Below are the code and all the weights of a small trained network. Each question names an input and a class and asks about switching units off, where a switched-off unit gives its printed mean instead of its output.

import numpy as np


def w(rows, s, z=0):
    codes = np.array(rows[::2]) - 128.0
    scale = np.full(codes.shape[1], s)
    scale[-1] = z or s
    return codes * scale


def f(y):
    return np.maximum(y, 0)


def log_softmax(a):
    a = a - a.max(-1, keepdims=True)
    return a - np.log(np.exp(a).sum(-1, keepdims=True))


def net(x, mask):
    res = np.array(x, float).reshape(1, 7) / 4 @ E
    y = f(res @ A[0][:, :-1].T + A[0][:, -1])
    res = res + np.where(mask, y, B[0][:, -1]) @ B[0][:, :-1]
    return log_softmax(res[-1] @ U[:, :-1].T + U[:, -1])


A, B = {}, {}
E = w([
[208,61,154,14,31,209],'x0',
[153,133,87,72,160,253],'x1',
[200,197,239,246,105,87],'x2',
[126,99,135,118,109,114],'x3',
[120,203,117,77,111,119],'x4',
[123,88,138,178,168,149],'x5',
[133,181,103,65,68,100],'x6',
],0.0068)
A[0] = w([
[126,142,122,147,143,76,66],'n1',
[147,85,90,78,153,185,14],'n2',
[135,121,114,64,132,198,98],'n3',
[39,93,107,83,132,97,235],'n4',
[115,179,118,120,128,86,110],'n5',
[103,96,70,116,110,170,53],'n6',
[132,130,144,174,150,35,88],'n7',
[119,155,62,118,248,85,189],'n8',
[95,60,30,103,168,62,139],'n9',
[226,91,142,169,129,170,253],'n10',
],0.011,0.0037)
B[0] = w([
[79,119,195,154,167,247,170],'n1',
[24,91,189,150,194,226,233],'n2',
[107,145,106,93,166,139,253],'n3',
[172,91,101,58,103,116,250],'n4',
[128,149,191,177,104,159,176],'n5',
[53,147,125,141,82,183,205],'n6',
[21,168,211,197,89,161,225],'n7',
[254,137,128,153,180,60,241],'n8',
[180,99,67,116,135,21,246],'n9',
[185,189,76,118,55,136,253],'n10',
],0.0072,0.0073)
U = w([
[154,136,124,133,99,60,164],'0',
[177,102,112,76,138,127,191],'1',
[5,128,134,125,127,153,1],'2',
],0.013,0.0045)

Each question gives the input, the list of numbers given to net, and the class t.
The units are the neurons (one row each of A and B). Each row of codes is followed by its name. A weight is (code - 128) times the scale printed after its matrix; where a second scale follows, it is the last column's (A, B and U).
mask holds one flag per neuron, in row order. A switched-off neuron (its flag False) gives its mean, the last column of its row in B, instead of its output. The means were averaged over made-up inputs and are rounded, as every weight is.
A unit's drop is (log p(t) with every unit on - log p(t) with that unit switched off) / (log p(t) with every unit on - log p(t) with every unit switched off).
The circuit of an input: a set's keep is (log p(t) with only the set's units on - log p(t) with every unit switched off) / (log p(t) with every unit on - log p(t) with every unit switched off). Starting from all 10 units, units are removed one at a time, each time the one whose removal leaves the highest keep (on an exact tie, the one counted first), for as long as the keep stays at least 0.8.
units of the circuit, in order: the units of the circuit, biggest drop first
k most important neurons: the k neurons with the biggest drops, biggest first
drop of u: that unit's drop, to one decimal
input [4,3,0,-1,-5,5,-2], class 2: most important neuron	(n8)
input [4,3,-1,4,1,-7,-8], class 2: units of the circuit, in order	(n8; n2)
input [-6,2,-6,6,7,-3,-4], class 1: 2 most important neurons	(n4; n7)
input [0,-8,7,0,5,-8,7], class 2: units of the circuit, in order	(n7; n1)
input [-7,2,2,-1,6,8,-6], class 0: 4 most important neurons	(n8; n2; n6; n3)
input [3,2,-5,3,8,-2,-2], class 2: 4 most important neurons	(n2; n8; n6; n10)
input [8,2,-2,7,-2,-1,-4], class 2: 2 most important neurons	(n2; n8)
input [-7,-1,5,6,-8,2,0], class 2: 3 most important neurons	(n7; n1; n9)
input [2,8,-8,6,-7,-1,-5], class 2: 2 most important neurons	(n2; n6)
input [-6,4,-7,-8,0,4,-5], class 1: drop of n9	0.0
input [-4,0,-4,3,6,-1,-3], class 0: drop of n2	0.2
input [-8,8,-6,1,1,-1,-8], class 1: drop of n8	0.2
